Below are the code and all the weights of a small trained network. Each question names an input and a class and asks about switching units off, where a switched-off unit gives its printed mean instead of its output.

import numpy as np


def w(rows, s, z=0):
    codes = np.array(rows[::2]) - 128.0
    scale = np.full(codes.shape[1], s)
    scale[-1] = z or s
    return codes * scale


def f(y):
    return y / 2 * (1 + np.tanh(0.7978845608 * (y + 0.044715 * y**3)))


def log_softmax(a):
    a = a - a.max(-1, keepdims=True)
    return a - np.log(np.exp(a).sum(-1, keepdims=True))


def net(x, mask):
    res = np.array(x, float).reshape(1, 7) / 4 @ E
    y = f(res @ A[0][:, :-1].T + A[0][:, -1])
    res = res + np.where(mask, y, B[0][:, -1]) @ B[0][:, :-1]
    return log_softmax(res[-1] @ U[:, :-1].T + U[:, -1])


A, B = {}, {}
E = w([
[43,136,184,56,79,63,84],'x0',
[208,133,194,100,25,203,117],'x1',
[128,127,128,128,129,126,131],'x2',
[146,31,56,83,81,89,151],'x3',
[68,78,152,101,157,254,154],'x4',
[182,98,120,83,209,161,18],'x5',
[129,133,125,127,126,130,129],'x6',
],0.0062)
A[0] = w([
[182,156,105,206,169,147,160,152],'n1',
[111,208,165,142,161,143,117,64],'n2',
[249,141,213,84,1,195,87,102],'n3',
[160,91,90,117,174,146,43,255],'n4',
[109,123,68,110,179,138,64,36],'n5',
[167,84,145,95,185,111,69,79],'n6',
[87,142,124,155,105,118,198,42],'n7',
[54,133,78,149,218,31,125,107],'n8',
[142,45,86,82,116,84,162,69],'n9',
[159,55,59,98,79,104,136,77],'n10',
[54,113,134,134,104,196,219,131],'n11',
[115,114,140,148,89,106,204,67],'n12',
[190,135,76,199,152,149,172,78],'n13',
[184,180,110,171,94,36,103,119],'n14',
[145,109,124,91,179,162,43,175],'n15',
[155,141,148,114,81,156,139,9],'n16',
[130,211,225,192,161,141,105,110],'n17',
[191,110,84,177,176,189,163,104],'n18',
[61,153,175,51,105,74,83,101],'n19',
[91,157,125,158,87,113,214,112],'n20',
[161,98,129,98,182,129,38,79],'n21',
[150,19,76,66,97,99,171,139],'n22',
[53,140,169,63,104,73,72,60],'n23',
[204,187,106,169,108,11,95,78],'n24',
[73,153,143,195,81,85,223,144],'n25',
[200,114,82,216,156,153,163,82],'n26',
[126,227,194,173,175,139,119,112],'n27',
[168,115,88,191,147,177,156,51],'n28',
[164,106,137,92,189,125,59,116],'n29',
[104,164,126,133,94,111,219,80],'n30',
[140,79,140,95,120,149,100,15],'n31',
[93,133,135,179,90,115,194,53],'n32',
[200,131,85,159,177,159,182,52],'n33',
[50,87,96,118,200,178,159,80],'n34',
[100,226,206,174,175,132,106,109],'n35',
[45,143,62,140,227,79,144,43],'n36',
[82,123,131,104,130,108,115,26],'n37',
[198,173,109,198,106,6,91,38],'n38',
[28,97,163,62,139,140,107,130],'n39',
],0.0066,0.005)
B[0] = w([
[107,114,114,114,77,92,141,177],'n1',
[127,52,49,21,157,106,110,132],'n2',
[223,159,116,113,208,97,248,228],'n3',
[100,169,102,183,73,147,110,255],'n4',
[206,193,108,110,202,118,68,133],'n5',
[172,178,79,96,98,153,98,149],'n6',
[221,192,98,70,199,121,22,126],'n7',
[175,163,149,118,141,79,229,213],'n8',
[108,95,64,52,125,150,161,155],'n9',
[81,85,55,70,183,173,148,161],'n10',
[143,159,164,194,159,164,41,178],'n11',
[169,180,68,86,170,153,36,132],'n12',
[120,90,194,64,49,43,106,151],'n13',
[81,117,172,175,155,192,101,180],'n14',
[143,182,119,207,93,147,83,202],'n15',
[241,142,127,2,226,96,84,112],'n16',
[78,73,28,81,140,138,151,171],'n17',
[87,93,199,101,78,82,117,170],'n18',
[126,88,170,90,46,58,117,176],'n19',
[167,193,93,161,126,126,31,158],'n20',
[173,219,82,160,106,136,52,159],'n21',
[57,108,44,120,159,184,121,208],'n22',
[137,57,182,51,41,35,115,161],'n23',
[79,101,208,157,221,208,121,183],'n24',
[151,189,95,180,78,140,41,192],'n25',
[112,73,185,56,29,47,94,160],'n26',
[76,89,27,69,124,156,140,168],'n27',
[125,76,215,41,108,65,78,135],'n28',
[185,202,94,180,86,135,59,167],'n29',
[187,188,87,133,147,135,28,142],'n30',
[187,144,125,18,219,109,65,114],'n31',
[200,188,110,73,154,134,30,131],'n32',
[140,76,203,41,53,47,71,142],'n33',
[161,144,211,137,186,163,167,162],'n34',
[84,66,18,76,122,132,136,173],'n35',
[235,184,116,68,209,82,213,176],'n36',
[200,118,141,5,128,101,97,111],'n37',
[72,97,235,120,226,200,86,171],'n38',
[116,113,210,141,95,124,134,179],'n39',
],0.008,0.0056)
U = w([
[168,208,80,146,106,124,2,35],'0',
[97,62,211,37,41,45,93,59],'1',
[218,169,133,72,216,96,237,92],'2',
[40,52,2,49,157,172,116,42],'3',
[74,94,238,156,197,210,83,125],'4',
[86,130,112,187,89,120,153,254],'5',
[84,129,116,194,93,121,147,247],'6',
],0.0093,0.0073)

Each question gives the input, the list of numbers given to net, and the class t.
The units are the neurons (one row each of A and B). Each row of codes is followed by its name. A weight is (code - 128) times the scale printed after its matrix; where a second scale follows, it is the last column's (A, B and U).
mask holds one flag per neuron, in row order. A switched-off neuron (its flag False) gives its mean, the last column of its row in B, instead of its output. The means were averaged over made-up inputs and are rounded, as every weight is.
A unit's drop is (log p(t) with every unit on - log p(t) with that unit switched off) / (log p(t) with every unit on - log p(t) with every unit switched off).
The circuit of an input: a set's keep is (log p(t) with only the set's units on - log p(t) with every unit switched off) / (log p(t) with every unit on - log p(t) with every unit switched off). Starting from the 12 units with the biggest drops (on a tie, the unit counted first), units are removed one at a time, each time the one whose removal leaves the highest keep (on an exact tie, the one counted first), for as long as the keep stays at least 0.8.
circuit, biggest first: the units of the circuit, biggest drop first
unit that matters most: the unit with the biggest drop
top k neurons: the k neurons with the biggest drops, biggest first
drop when u is switched off: that unit's drop, to one decimal
input [-4,7,-6,-1,5,5,-3], class 2: circuit, biggest first : [n3]
input [8,-6,-3,-4,0,-3,-7], class 1: top 2 neurons : [n23 n19]
input [5,0,-1,-7,-3,3,4], class 3: circuit, biggest first : [n35 n17]
input [-6,-6,-4,-4,3,-6,-3], class 0: top 3 neurons : [n25 n20 n11]
input [3,-6,-4,5,-8,-1,-2], class 4: top 4 neurons : [n38 n24 n14 n3]
input [2,0,-7,-8,7,2,-5], class 3: top 3 neurons : [n35 n17 n27]
input [8,-6,7,-2,2,1,7], class 1: top 2 neurons : [n23 n19]
input [-2,-5,-2,4,3,0,4], class 2: circuit, biggest first : [n36 n34]
input [-7,-4,1,1,-7,1,-7], class 1: top 2 neurons : [n26 n13]
input [6,-5,-5,1,-7,0,-7], class 4: circuit, biggest first : [n24 n38]
input [-2,5,-4,-2,-4,-4,1], class 2: top 3 neurons : [n3 n4 n15]
input [-4,1,4,-5,-6,0,3], class 4: circuit, biggest first : [n38 n24]
input [7,1,7,-5,-4,-2,4], class 1: top 2 neurons : [n23 n19]
input [1,-1,-5,5,8,-6,2], class 4: unit that matters most : n11
input [0,-3,-6,-7,0,-7,5], class 0: top 2 neurons : [n25 n20]
input [0,-5,5,-6,-4,2,-5], class 3: circuit, biggest first : [n35 n27]
input [4,-8,4,-1,-7,7,0], class 2: top 2 neurons : [n8 n36]
input [7,4,-2,-7,8,-8,-8], class 0: top 2 neurons : [n11 n25]
input [-1,4,-4,-8,7,2,1], class 3: drop when n17 is switched off : 0.2
input [5,-8,1,6,-1,2,-5], class 2: drop when n8 is switched off : 0.2
input [-4,6,4,-6,-1,0,4], class 2: circuit, biggest first : [n3]
input [-8,8,1,4,-6,-8,3], class 0: drop when n34 is switched off : 0.0
